Each row has a class, written after it.
1 -9 2 34 12 21 38 19 55 27 -11 0 63 5 -22 8 -28 14 -3 12 17 -39 36 90 -6 -5 -29 -25 -37 30 -57 -19 21 0 54 4 62 -12 -20 -9 34 -29 -46 24 35 -> <161>
99 -11 20 -2 0 -46 4 -7 9 -3 -14 -4 18 46 22 -8 -25 5 -57 -23 17 16 -33 -48 15 12 1 14 46 38 21 5 16 -8 -25 -29 2 3 -3 -16 -6 -36 47 33 31 -> <143>
-43 -53 9 15 -9 -19 -7 5 42 -22 52 49 29 13 -74 40 -19 25 48 -30 27 -34 -25 -13 -19 4 21 -6 4 21 7 -12 -20 15 25 -21 0 -4 37 43 -44 4 -40 59 28 -> <26>
8 -22 -54 -4 3 24 37 -13 52 68 -21 -15 23 25 -16 -31 -12 39 -15 15 26 -28 6 83 8 53 61 -52 -49 14 -47 37 17 27 53 -10 47 -10 20 -28 38 -24 -4 41 18 -> <190>
52 21 5 13 -43 -7 -73 21 -29 33 -44 -59 -44 61 -7 -7 34 12 -33 4 -25 17 4 -5 -19 53 17 1 -51 39 51 46 15 5 15 27 -4 -101 47 -19 21 -2 22 -59 -37 -> <126>
32 -2 -52 -7 3 3 24 -1 29 53 -5 -14 37 32 6 -25 -12 38 -19 28 1 -22 -5 66 21 59 49 -33 -67 20 -38 44 14 21 41 -9 52 -8 6 -39 47 -34 15 45 15 -> <164>
-37 9 43 33 -6 -4 41 36 -6 -5 62 12 36 -20 -16 0 -51 -20 -4 -39 27 -45 -16 14 -18 -49 -12 -4 9 47 -44 -37 18 23 34 35 30 -2 -109 12 -15 -16 -46 32 33 -> <26>
-29 -65 28 26 -10 2 0 12 55 -21 34 34 51 -14 -71 57 -18 13 38 -35 29 -39 12 -22 -21 -13 6 -6 21 12 17 -37 -33 1 20 -36 -7 2 36 56 -40 -1 -61 43 46 -> <143>
-37 -47 3 12 -17 -22 -13 -8 34 -20 45 34 26 18 -65 36 -15 10 41 -24 15 -28 -28 -13 -22 8 24 10 9 21 25 -3 -24 8 17 -35 -11 -9 51 41 -44 8 -33 55 30 -> <26>
8 -26 -37 11 -5 17 32 -1 47 49 -4 -12 56 17 4 -11 -9 25 -12 5 7 -37 14 88 -1 32 28 -31 -37 22 -54 31 25 10 50 -3 41 -9 -2 -28 30 -25 -10 49 24 -> <167>
33 5 29 5 -1 -18 -22 1 -12 -20 5 -15 24 -1 47 15 -1 -21 -9 -27 17 5 41 36 -65 -12 -24 13 26 11 -31 -1 11 36 -8 -1 0 8 -34 -22 0 4 4 -95 -37 -> <126>
90 -7 20 8 -7 -52 19 -9 18 -13 -2 -4 25 35 26 -15 -37 -8 -60 -22 30 16 -43 -31 4 1 -5 21 77 45 15 -4 32 -9 -30 -33 1 17 -25 -9 -10 -37 36 46 40 -> <190>
62 4 7 -19 -5 -4 -27 5 -15 -8 11 -18 28 11 34 16 8 -13 -18 -15 22 0 21 22 -47 14 -11 6 -9 8 -7 23 13 29 -27 0 9 9 -5 -21 0 -4 8 -85 -33 -> <164>
25 -11 -9 16 27 -4 39 -10 40 49 -12 0 49 9 5 -20 -23 3 10 20 20 -24 14 78 -5 24 16 -18 -36 24 -52 8 17 14 51 -1 60 -8 -8 -28 29 -39 -5 51 26 -> <101>
-25 1 15 20 -25 -16 47 31 4 11 52 3 17 -8 -8 -12 -39 -14 -41 -47 15 -59 -39 0 3 -21 53 -1 17 50 -40 -13 22 28 32 21 12 -19 -92 19 13 -11 -32 40 50 -> <65>
110 -13 -12 -10 -8 -58 1 -11 5 12 -16 -7 -3 58 24 -26 -15 16 -66 -12 8 22 -52 -65 33 38 39 5 25 33 35 31 10 -9 -31 -42 -5 0 8 -20 5 -29 78 45 26 -> <143>
51 30 52 52 -22 -30 -74 37 -29 14 -24 -58 -8 39 -19 0 14 -7 -15 -1 -6 -3 19 -1 -41 11 -26 23 -21 61 19 6 30 -5 24 34 6 -107 -6 -36 21 -17 -12 -44 -25 -> <126>
55 29 13 43 -41 -5 -67 45 -18 25 -26 -58 -15 40 -32 9 9 5 -28 -8 -19 -8 11 -14 -14 27 -6 7 -48 38 27 19 22 -5 9 31 9 -106 10 -9 27 -6 -12 -45 -20 -> <65>
9 2 4 23 16 4 28 3 47 43 -19 -10 51 -1 1 -15 -25 16 13 18 18 -23 48 102 -4 11 -8 -27 -46 23 -55 -10 21 9 68 15 64 -17 -6 -35 25 -38 -20 36 17 -> <126>
52 27 38 45 -39 -5 -81 43 -30 0 -30 -60 -11 40 -34 12 23 -14 -6 8 -12 -9 21 -27 -34 14 -41 26 -38 48 22 10 28 -17 5 42 10 -106 13 -28 14 -19 -32 -35 -24 -> <164>
46 9 5 -5 -1 -3 -24 9 -12 -1 5 -25 20 7 46 10 -1 -11 -10 -30 35 3 29 33 -64 3 -9 7 22 4 -19 20 17 36 -29 -2 3 13 -15 -11 2 4 9 -101 -38 -> <190>
82 -17 13 2 -8 -47 16 -16 19 -19 -3 -10 32 44 3 -7 -20 28 -75 -20 15 29 -24 -38 26 6 -4 4 49 41 27 1 13 -5 -22 -40 1 13 -19 -2 -10 -28 36 40 30 -> <126>
-22 0 28 18 -19 -4 37 38 -4 1 52 -1 29 -5 -8 -4 -38 -9 -23 -40 17 -42 -31 2 -19 -31 24 13 22 64 -28 -10 26 22 36 22 26 -7 -91 4 1 -13 -37 41 41 -> <70>
-36 -54 -24 5 43 40 13 -39 -2 -6 -31 40 1 13 -47 13 16 33 -6 5 -12 3 10 -46 2 8 6 -49 -1 -10 -32 -6 -38 44 19 -10 -40 34 -21 -25 -4 -1 18 -11 -25 -> <143>
-20 -61 1 11 -16 -16 5 1 42 -18 41 41 31 11 -57 41 -20 19 12 -26 13 -30 -35 -30 -6 14 47 -9 13 23 30 -6 -23 19 11 -51 -19 -3 39 67 -20 12 -26 57 26 -> <101>
-28 -47 -5 7 -15 -18 -4 2 39 -24 44 43 31 2 -58 40 -8 28 18 -20 18 -18 -22 -6 7 18 29 -13 4 13 41 -9 -27 15 15 -44 -15 10 50 53 -31 8 -29 43 18 -> <126>
-31 -50 11 20 -9 -21 -3 6 38 -23 38 58 31 10 -67 49 -26 20 26 -25 29 -25 -16 -21 5 3 0 -8 7 22 35 -14 -28 7 14 -31 -10 13 30 53 -42 1 -39 39 22 -> <161>
27 -5 -30 16 19 19 24 3 46 64 -18 -15 59 13 -9 -13 -19 25 -2 19 17 -27 23 86 -2 29 17 -31 -65 24 -45 12 14 11 59 1 59 -18 7 -34 45 -34 -4 36 30 -> <143>
96 -15 6 4 -17 -45 12 -6 24 0 -5 -10 17 45 2 -13 -37 5 -62 -23 34 15 -33 -39 13 8 6 9 58 47 28 7 31 -5 -30 -32 -1 4 -25 2 -13 -29 32 45 30 -> <190>
102 -7 -1 -9 -17 -43 9 -10 10 7 -10 -12 6 52 14 -14 -26 17 -59 -12 17 20 -50 -51 16 25 24 25 46 50 39 23 30 0 -33 -33 1 -7 -12 -23 -9 -31 46 37 28 -> <70>
40 17 8 -7 1 -14 -39 0 -19 -14 2 -12 15 16 34 11 6 -15 12 -22 17 10 26 23 -67 1 -34 15 -12 10 -30 15 8 35 -8 9 16 -1 -18 -26 -1 -1 18 -85 -44 -> <26>
-34 -53 -10 17 -19 -24 -5 1 44 -18 34 53 14 20 -64 41 -14 25 17 -25 27 -35 -39 -21 3 20 30 -4 5 26 37 3 -26 6 18 -38 -14 11 49 43 -32 7 -28 59 19 -> <161>
35 1 -65 -13 3 15 29 -4 38 75 -23 -15 13 23 10 -40 -10 47 -22 17 0 -23 -13 74 28 68 59 -38 -75 3 -24 47 8 15 45 -2 55 -11 48 -28 44 -33 29 37 19 -> <107>
-22 -70 -54 -16 -29 -21 -10 -6 42 5 30 45 -4 36 -76 28 -6 35 -6 -25 -5 -37 -61 -37 27 58 91 -33 -17 7 45 37 -30 25 12 -48 -28 -1 73 51 -15 17 12 66 12 -> <65>
-65 -54 5 15 44 31 13 -46 -12 -33 -12 43 26 13 -66 26 8 15 20 -2 -12 -5 21 -14 -32 -24 -37 -32 17 14 -52 -21 -21 48 22 -1 -33 38 -43 -26 -31 0 -13 -10 -20 -> <26>
-31 -9 9 -1 -11 -18 41 8 -3 8 38 9 3 7 7 -19 -22 -5 -37 -44 20 -35 -38 9 -4 -7 55 -10 14 48 -26 2 16 39 43 21 7 2 -64 7 -2 -11 -15 38 27 -> <126>
27 -14 -11 19 16 14 36 6 59 50 -14 -4 53 13 -21 -6 -24 25 19 15 26 -32 25 87 -10 15 2 -26 -50 34 -57 -4 30 10 61 3 71 -16 -23 -43 28 -38 -23 48 31 -> <70>
-28 -52 9 14 -19 -18 -18 11 42 -21 46 45 40 2 -62 54 -22 17 27 -33 5 -39 -34 -10 -5 5 26 -5 16 19 31 -14 -16 7 7 -33 -17 -3 49 60 -30 13 -41 37 32 -> <65>
-23 -59 12 8 -10 -30 1 15 44 -24 42 56 28 -1 -46 40 -21 6 30 -34 28 -27 -22 -20 -1 -2 3 -4 17 7 21 -16 -27 -2 15 -33 -12 17 29 46 -36 0 -33 55 23 -> <167>
-27 0 -21 6 -34 -10 35 15 -5 22 51 -11 6 7 -18 -27 -23 7 -57 -36 26 -38 -53 -8 5 7 81 -8 21 49 -6 25 18 29 19 5 0 -6 -63 13 11 0 -13 43 37 -> <190>
49 -1 10 -5 1 -6 -29 11 -5 0 0 -18 14 13 45 16 0 -18 -6 -33 25 -4 26 6 -60 8 -8 2 9 -3 -23 17 -6 34 -21 2 5 5 -12 -18 9 5 11 -89 -38 -> <143>
-20 -2 13 7 -7 -2 46 23 -2 -6 52 9 38 -18 -14 -4 -21 -3 -34 -30 28 -44 -26 -11 4 -28 25 -1 5 42 -28 -20 8 21 20 5 12 17 -81 10 -6 -21 -37 43 48 -> <164>
48 34 59 73 -34 -2 -67 61 -23 -3 -27 -41 3 16 -21 19 0 -30 4 3 -12 -5 29 -6 -36 -9 -80 24 -29 50 24 -17 20 -28 15 46 14 -100 -11 -22 17 -17 -40 -38 -23 -> <167>
-34 0 15 13 -17 -29 37 17 -7 5 59 -1 28 0 4 -14 -31 -5 -50 -38 16 -40 -40 18 -11 -18 59 -1 26 62 -33 6 25 35 40 18 -2 -2 -87 -1 10 -5 -18 40 39 -> <126>
100 -3 14 8 -10 -45 7 -11 12 -16 -8 -2 20 37 10 -9 -21 1 -56 -18 9 19 -40 -39 11 2 -20 25 46 43 25 -3 15 -16 -23 -24 4 9 -7 -13 -7 -39 43 42 34 -> <107>
59 -8 -41 -24 -13 11 -37 -4 -19 19 -8 -18 4 31 40 9 19 25 -33 -28 8 10 4 -3 -33 53 38 -18 -26 1 12 60 -7 50 -25 -16 -11 9 22 -13 10 15 47 -105 -46 -> <143>
51 1 7 -2 6 -19 -27 4 -9 -3 2 -12 28 11 30 17 -3 -12 -6 -29 9 -10 23 27 -50 3 -11 6 2 17 -29 17 14 36 -14 -2 2 3 -24 -13 12 2 12 -89 -33 -> <65>
79 -15 -9 -13 -14 -57 13 -26 7 -1 5 1 6 56 12 -17 -29 24 -67 -27 7 19 -65 -53 17 25 29 4 46 38 26 28 16 7 -28 -35 -2 8 -14 -14 -19 -26 62 47 23 -> <26>
-25 -2 39 31 -8 -15 37 20 -9 6 43 -2 34 -16 6 -13 -33 -23 -18 -48 24 -46 -13 -4 -21 -32 19 11 34 50 -46 -27 17 22 34 19 17 -9 -92 7 1 -22 -31 31 56 -> <143>
16 -11 -17 29 20 12 37 5 53 45 -18 -2 58 2 -21 -3 -26 12 5 17 5 -39 25 85 -3 14 12 -30 -47 25 -66 -14 20 18 63 -2 52 -21 -14 -24 44 -44 -9 44 39 -> <65>
-49 -57 -4 10 42 38 18 -34 -3 -22 -23 52 12 7 -69 19 14 25 18 12 1 2 22 -33 -11 -9 -31 -31 11 14 -40 -20 -17 46 23 2 -27 41 -46 -37 -25 -9 -3 1 -24 -> <70>
-42 -45 -1 8 -20 -18 -8 -2 38 -25 41 42 25 10 -67 44 -16 15 44 -21 6 -23 -21 -16 -14 5 9 -3 4 16 23 -10 -29 10 23 -37 -13 0 45 52 -40 8 -32 53 23 -> <26>
-61 -55 -7 23 38 23 14 -44 -8 -22 -28 52 0 20 -64 26 10 20 0 0 -14 -8 18 -28 -9 -14 -26 -33 23 14 -43 -14 -24 43 21 -5 -45 34 -50 -18 -24 4 0 -14 -26 -> <161>
-24 -53 -17 0 -17 -24 0 -8 40 -13 40 40 7 7 -57 32 -6 24 15 -26 7 -35 -49 -27 13 30 60 -7 1 1 31 6 -27 12 9 -46 -27 -1 55 55 -24 12 -14 44 26 -> <65>
27 -7 -12 22 12 9 45 1 43 52 -18 -2 47 6 -1 -12 -26 20 0 20 11 -23 16 83 7 28 20 -36 -54 24 -44 2 17 14 54 -9 64 -19 -3 -20 36 -37 -12 47 24 -> <101>
12 -11 -34 14 6 10 41 -5 45 53 -4 -9 47 5 2 -29 -19 41 -3 10 12 -33 7 82 6 32 27 -29 -54 15 -58 11 16 14 48 -2 59 -7 -1 -24 42 -37 0 45 31 -> <107>
95 -20 12 -1 -2 -35 19 -2 15 -12 1 7 33 37 20 -3 -28 13 -73 -25 22 16 -36 -44 29 3 -17 9 48 36 28 6 10 -12 -34 -42 -9 30 -23 -7 -24 -30 43 44 26 -> <167>
-37 -8 -5 2 -19 -14 50 7 -7 11 45 7 4 17 -4 -14 -19 3 -60 -49 24 -35 -34 -8 4 -10 56 -4 18 41 -23 10 8 32 23 6 2 9 -75 18 -1 -4 -7 22 43 -> <161>
103 -22 -10 -11 -7 -49 6 -20 17 12 -14 -5 17 57 15 -18 -15 20 -77 -19 18 22 -48 -69 25 34 31 2 36 39 43 27 8 -8 -32 -39 -11 7 13 -15 -9 -28 70 48 34 -> <143>
39 33 60 66 -13 -10 -62 47 -25 7 -22 -29 0 22 -45 16 3 -14 -2 5 6 -3 40 7 -35 -5 -65 26 -30 61 18 -18 28 -16 25 47 21 -94 -11 -20 6 -17 -34 -55 -10 -> <161>
-47 -54 -2 25 44 49 17 -39 -15 -31 -25 54 17 5 -63 28 20 26 1 9 -15 11 22 -36 0 -16 -37 -42 3 3 -40 -22 -35 47 16 -13 -33 42 -38 -10 -26 2 5 -12 -30 -> <101>
27 3 -19 16 13 10 32 8 35 50 -14 -2 41 8 4 -19 -22 32 14 27 16 -18 9 83 3 33 8 -18 -56 29 -43 7 31 12 52 3 71 -14 -8 -49 34 -45 1 40 18 -> <70>
50 2 29 8 -5 1 -21 13 -6 -18 12 -9 27 7 44 22 -7 -9 15 -32 28 4 27 20 -69 -9 -35 22 20 24 -30 1 23 37 -14 8 18 2 -42 -19 -5 -3 -2 -96 -33 -> <70>
46 35 16 41 -33 -4 -83 40 -41 20 -18 -56 -28 54 -29 -6 22 0 -9 8 -20 10 4 -17 -32 30 -14 20 -55 38 24 32 20 -5 17 37 13 -113 26 -32 14 -8 9 -49 -32 -> <26>
68 -20 52 19 -7 -58 17 -18 21 -26 -14 11 25 39 2 5 -32 -16 -50 -25 28 13 -19 -34 -4 -19 -47 26 68 53 11 -21 17 -18 -16 -21 12 10 -35 -10 -24 -41 12 41 40 -> <161>
-33 -55 28 29 -1 -5 -5 14 46 -26 42 39 51 -12 -63 51 -18 11 48 -30 32 -36 1 -21 -20 -16 0 1 16 14 8 -36 -27 1 15 -26 -3 6 23 54 -34 0 -51 47 43 -> <143>
60 6 -13 -20 -4 0 -33 15 -23 4 1 -11 -1 22 53 10 8 3 -26 -26 8 10 10 8 -31 29 -3 -3 -15 -6 2 52 -5 35 -26 6 -6 12 -7 -15 0 11 41 -102 -56 -> <167>
-44 -59 5 15 47 51 24 -30 6 -20 -32 47 20 1 -53 30 13 13 15 -5 -4 -10 38 -30 -12 -19 -37 -41 18 0 -44 -37 -37 39 25 -6 -31 40 -33 -15 -19 -6 -22 -19 -11 -> <143>
31 2 -11 19 14 16 36 6 38 41 -18 -5 40 7 8 -10 -20 21 2 21 5 -15 18 72 8 26 13 -31 -56 13 -42 7 12 11 48 -1 63 -19 3 -15 37 -33 -8 28 21 -> <101>
-26 -15 -24 1 -19 -20 41 4 -2 30 37 10 3 14 -16 -26 -16 4 -49 -39 10 -52 -56 1 18 18 82 -12 0 53 -27 20 21 39 39 9 3 -4 -63 1 10 -13 -1 60 40 -> <65>
-19 -2 50 27 -8 -10 51 37 2 -6 66 15 45 -36 9 -3 -42 -25 -19 -48 34 -46 -16 21 -3 -52 -4 8 32 43 -45 -34 22 8 31 20 20 13 -114 18 -15 -17 -46 37 56 -> <167>
42 15 38 10 -6 -20 -29 13 -13 -20 10 -24 28 -1 38 16 -1 -21 -12 -24 23 10 42 33 -62 -15 -43 7 11 15 -19 -3 7 30 -8 7 11 1 -42 -21 11 1 0 -101 -45 -> <126>
101 -9 -33 -25 -28 -35 1 -7 4 11 -14 -16 -16 70 25 -24 -15 24 -96 -13 3 29 -77 -50 33 51 53 -9 32 31 47 56 15 2 -41 -46 -15 5 22 -4 2 -13 69 36 11 -> <190>
6 -11 -5 25 10 5 36 3 52 38 -12 -14 50 6 4 -18 -26 9 6 12 11 -29 32 97 -9 9 7 -28 -35 27 -61 -7 20 12 67 5 63 -15 -23 -29 37 -32 -22 44 24 -> <126>
-27 -58 10 16 -14 -16 -8 6 51 -21 37 50 40 -3 -76 53 -18 20 36 -30 22 -40 -19 -8 -2 3 16 -6 5 22 16 -24 -13 11 18 -28 -7 -3 38 58 -32 -1 -47 51 32 -> <65>
95 -14 -1 -10 -18 -67 7 -22 13 0 -16 -8 -14 50 13 -28 -17 11 -77 -11 7 29 -56 -54 34 31 30 3 43 36 47 24 8 -5 -21 -44 -10 0 0 -15 -3 -25 63 42 17 -> <126>
25 -6 -44 -1 14 19 26 0 34 44 -16 -9 50 25 1 -12 -13 43 -16 28 6 -22 5 61 19 39 32 -37 -71 15 -42 25 11 17 35 -12 45 1 11 -34 33 -37 12 50 20 -> <164>
16 -19 -42 3 0 26 35 -5 46 57 -11 -15 41 14 -17 -18 -15 38 -20 16 2 -27 8 80 3 37 35 -45 -60 15 -52 24 14 23 52 3 45 -12 4 -21 44 -30 5 37 27 -> <107>
-26 -30 82 37 0 4 8 27 54 -53 35 35 49 -29 -35 59 -35 -26 51 -29 27 -36 24 17 -26 -57 -70 19 44 14 6 -83 -20 -8 26 -9 13 0 -5 62 -37 -8 -88 12 34 -> <126>
-38 -55 5 17 -15 -18 -6 -5 42 -24 43 48 27 12 -78 39 -12 12 52 -20 17 -24 -23 -14 -19 10 10 2 4 25 22 -12 -25 9 29 -25 2 -6 42 41 -43 -3 -40 64 25 -> <26>
-46 -45 -22 6 41 35 7 -34 -20 -20 -29 34 -3 15 -53 10 14 21 -2 6 -6 11 12 -27 -2 -2 -22 -36 22 -1 -25 -1 -25 40 2 -10 -40 53 -29 -21 -22 3 4 -12 -39 -> <190>
20 4 -57 -1 4 11 32 -1 39 58 -12 -4 23 22 10 -30 -19 29 -15 15 2 -23 -10 74 20 42 32 -33 -67 7 -36 30 9 12 52 11 48 -4 18 -31 47 -31 15 43 11 -> <107>
77 -32 8 3 -17 -43 17 -14 23 -17 -1 1 29 45 17 -4 -30 10 -80 -21 7 7 -56 -57 16 5 7 10 61 44 20 22 13 -11 -28 -39 -27 16 -23 -11 -8 -20 40 57 31 -> <167>
-8 -59 -6 4 -4 -24 -2 -7 35 -11 41 51 27 18 -55 31 -13 28 17 -23 25 -19 -38 -33 8 25 45 -4 -1 18 44 8 -31 15 9 -49 -9 8 54 51 -32 6 -13 56 16 -> <101>
58 28 15 38 -30 3 -63 45 -29 24 -30 -50 -18 42 -20 8 15 4 -29 -4 -25 -3 4 -9 -15 31 -4 4 -50 39 24 16 24 4 12 23 4 -101 20 -10 27 -14 6 -55 -20 -> <65>
-23 -64 19 25 -5 -32 6 -3 41 -19 50 49 39 10 -53 35 -21 8 34 -26 27 -32 -27 -22 -12 5 28 5 20 26 14 -11 -19 11 14 -40 -7 0 25 55 -35 2 -28 71 33 -> <101>
-49 -60 -28 4 43 43 4 -43 -7 -7 -31 36 18 18 -57 20 23 42 -4 8 -11 11 18 -47 2 5 -13 -43 10 -5 -28 5 -40 43 11 -9 -49 47 -15 -24 -17 2 14 -12 -25 -> <143>
36 -7 -13 -4 -11 0 -27 -5 -13 -12 0 -12 19 19 50 18 13 -6 -23 -28 6 2 11 11 -53 12 -10 6 13 10 -24 39 6 37 -19 0 -21 18 -27 -23 4 10 24 -77 -45 -> <167>
-59 -55 -16 6 37 40 5 -46 -13 -16 -24 41 -1 32 -69 16 21 24 13 8 -22 11 18 -31 -15 -7 -25 -44 -3 0 -49 -1 -36 51 27 -3 -37 25 -30 -28 -30 4 11 -11 -35 -> <26>
-41 -57 5 9 -22 -18 5 -9 51 -23 40 30 26 6 -56 38 -12 23 23 -28 21 -23 -8 -16 -3 11 37 -9 22 6 30 -11 -29 14 16 -37 -20 1 41 62 -37 9 -38 50 30 -> <126>
-51 -65 -56 -17 20 51 7 -48 -14 -15 -28 33 -15 32 -71 11 38 56 -22 10 -24 -2 1 -64 26 30 32 -59 -21 -14 -19 23 -37 55 6 -22 -54 37 -3 -16 -14 6 23 -7 -35 -> <164>
